Below are the code and all the weights of a small trained network. Each question names an input and a class and asks about switching units off, where a switched-off unit gives its printed mean instead of its output.

import numpy as np


def w(rows, s, z=0):
    codes = np.array(rows[::2]) - 128.0
    scale = np.full(codes.shape[1], s)
    scale[-1] = z or s
    return codes * scale


def norm(h):
    return h / np.sqrt((h * h).mean(-1, keepdims=True) + 1e-5)


def f(y):
    return np.maximum(y, 0)


def log_softmax(a):
    a = a - a.max(-1, keepdims=True)
    return a - np.log(np.exp(a).sum(-1, keepdims=True))


def net(x, mask):
    res = np.array(x, float).reshape(1, 5) / 4 @ E
    u = 0
    for l in range(2):
        y = f(norm(res) @ A[l][:, :-1].T + A[l][:, -1])
        res = res + np.where(mask[u : u + 6], y, B[l][:, -1]) @ B[l][:, :-1]
        u += 6
    return log_softmax(norm(res)[-1] @ U[:, :-1].T + U[:, -1])


A, B = {}, {}
E = w([
[116,161,133,214,217,210,128,109,95,79],'x0',
[2,54,122,86,227,105,98,147,166,213],'x1',
[69,58,63,90,195,76,158,126,91,83],'x2',
[179,55,13,143,11,195,148,172,224,86],'x3',
[87,142,140,162,212,150,114,150,100,204],'x4',
],0.0069)
A[0] = w([
[145,144,151,101,81,55,100,149,87,106,120],'0.n1',
[196,153,130,190,124,201,194,123,110,47,67],'0.n2',
[183,92,133,167,114,159,160,157,187,110,78],'0.n3',
[238,152,105,162,137,149,112,153,134,49,82],'0.n4',
[118,53,21,1,104,112,115,131,130,64,3],'0.n5',
[184,96,125,226,79,154,173,35,104,97,88],'0.n6',
],0.0087,0.0053)
B[0] = w([
[148,166,140,96,171,112,112,38,173,125,208],'0.n1',
[163,193,115,181,99,67,144,171,2,89,231],'0.n2',
[148,162,130,100,87,122,73,85,140,141,202],'0.n3',
[91,191,24,132,82,121,149,127,106,120,222],'0.n4',
[83,44,103,107,169,121,218,111,192,55,254],'0.n5',
[141,184,73,137,115,144,135,203,81,104,218],'0.n6',
],0.013,0.0056)
A[1] = w([
[141,104,178,78,148,110,137,105,100,140,2],'1.n1',
[167,133,87,110,36,171,109,128,170,102,36],'1.n2',
[157,142,112,247,142,161,117,96,150,78,48],'1.n3',
[140,119,128,89,112,146,165,135,101,78,142],'1.n4',
[37,131,183,189,213,179,93,153,80,147,36],'1.n5',
[164,138,160,152,187,109,99,127,105,82,106],'1.n6',
],0.011,0.0031)
B[1] = w([
[249,127,103,165,89,102,115,160,109,139,166],'1.n1',
[133,80,214,249,137,192,106,133,134,159,206],'1.n2',
[86,157,127,141,51,87,160,175,93,102,168],'1.n3',
[81,107,116,133,151,70,154,174,145,197,187],'1.n4',
[64,109,128,43,118,215,94,221,57,96,254],'1.n5',
[139,61,121,112,153,143,91,108,174,190,179],'1.n6',
],0.011,0.0079)
U = w([
[51,26,99,115,164,86,250,109,246,73,209],'0',
[172,230,74,235,30,92,156,161,40,72,180],'1',
[219,185,217,51,176,51,57,22,140,186,84],'2',
[169,75,196,250,78,236,50,102,209,168,2],'3',
[60,98,164,47,177,205,47,210,55,151,137],'4',
],0.012,0.0028)

Each question gives the input, the list of numbers given to net, and the class t.
The units are the neurons (one row each of A and B). Each row of codes is followed by its name. A weight is (code - 128) times the scale printed after its matrix; where a second scale follows, it is the last column's (A, B and U).
mask holds one flag per neuron, layer by layer. A switched-off neuron (its flag False) gives its mean, the last column of its row in B, instead of its output. The means were averaged over made-up inputs and are rounded, as every weight is.
A unit's drop is (log p(t) with every unit on - log p(t) with that unit switched off) / (log p(t) with every unit on - log p(t) with every unit switched off).
The circuit of an input: a set's keep is (log p(t) with only the set's units on - log p(t) with every unit switched off) / (log p(t) with every unit on - log p(t) with every unit switched off). Starting from all 12 units, units are removed one at a time, each time the one whose removal leaves the highest keep (on an exact tie, the one counted first), for as long as the keep stays at least 0.8.
circuit, biggest first: the units of the circuit, biggest drop first
top k neurons: the k neurons with the biggest drops, biggest first
top k neurons in layer l: the k neurons of layer l with the biggest drops, biggest first
drop when u is switched off: that unit's drop, to one decimal
input [-3,0,-2,7,0], class 3: circuit, biggest first : [1.n2]
input [1,8,-4,7,5], class 3: top 4 neurons : [0.n2, 0.n5, 0.n3, 1.n5]
input [2,3,-6,-1,-7], class 3: top 2 neurons : [1.n2, 0.n2]
input [-7,4,3,-6,-4], class 2: top 2 neurons : [0.n1, 1.n1]
input [3,4,-6,0,-7], class 3: top 2 neurons : [1.n2, 0.n3]
input [-1,1,-3,5,-2], class 3: top 2 neurons : [1.n2, 0.n3]
input [-8,-8,4,2,2], class 0: top 3 neurons : [0.n5, 1.n4, 0.n1]
input [-1,0,-3,0,2], class 3: top 2 neurons in layer 0 : [0.n5, 0.n2]
input [-8,-4,-2,1,-6], class 0: top 3 neurons in layer 0 : [0.n5, 0.n1, 0.n2]
input [-4,2,-3,1,-2], class 3: top 2 neurons : [1.n2, 0.n2]
input [-7,1,1,-6,-8], class 2: drop when 0.n1 is switched off : 0.7
input [0,1,7,-5,-7], class 0: drop when 0.n5 is switched off : 0.1
input [0,-4,7,-1,-8], class 0: drop when 0.n5 is switched off : 1.6
input [-8,-7,3,-6,-6], class 2: circuit, biggest first : [0.n1]
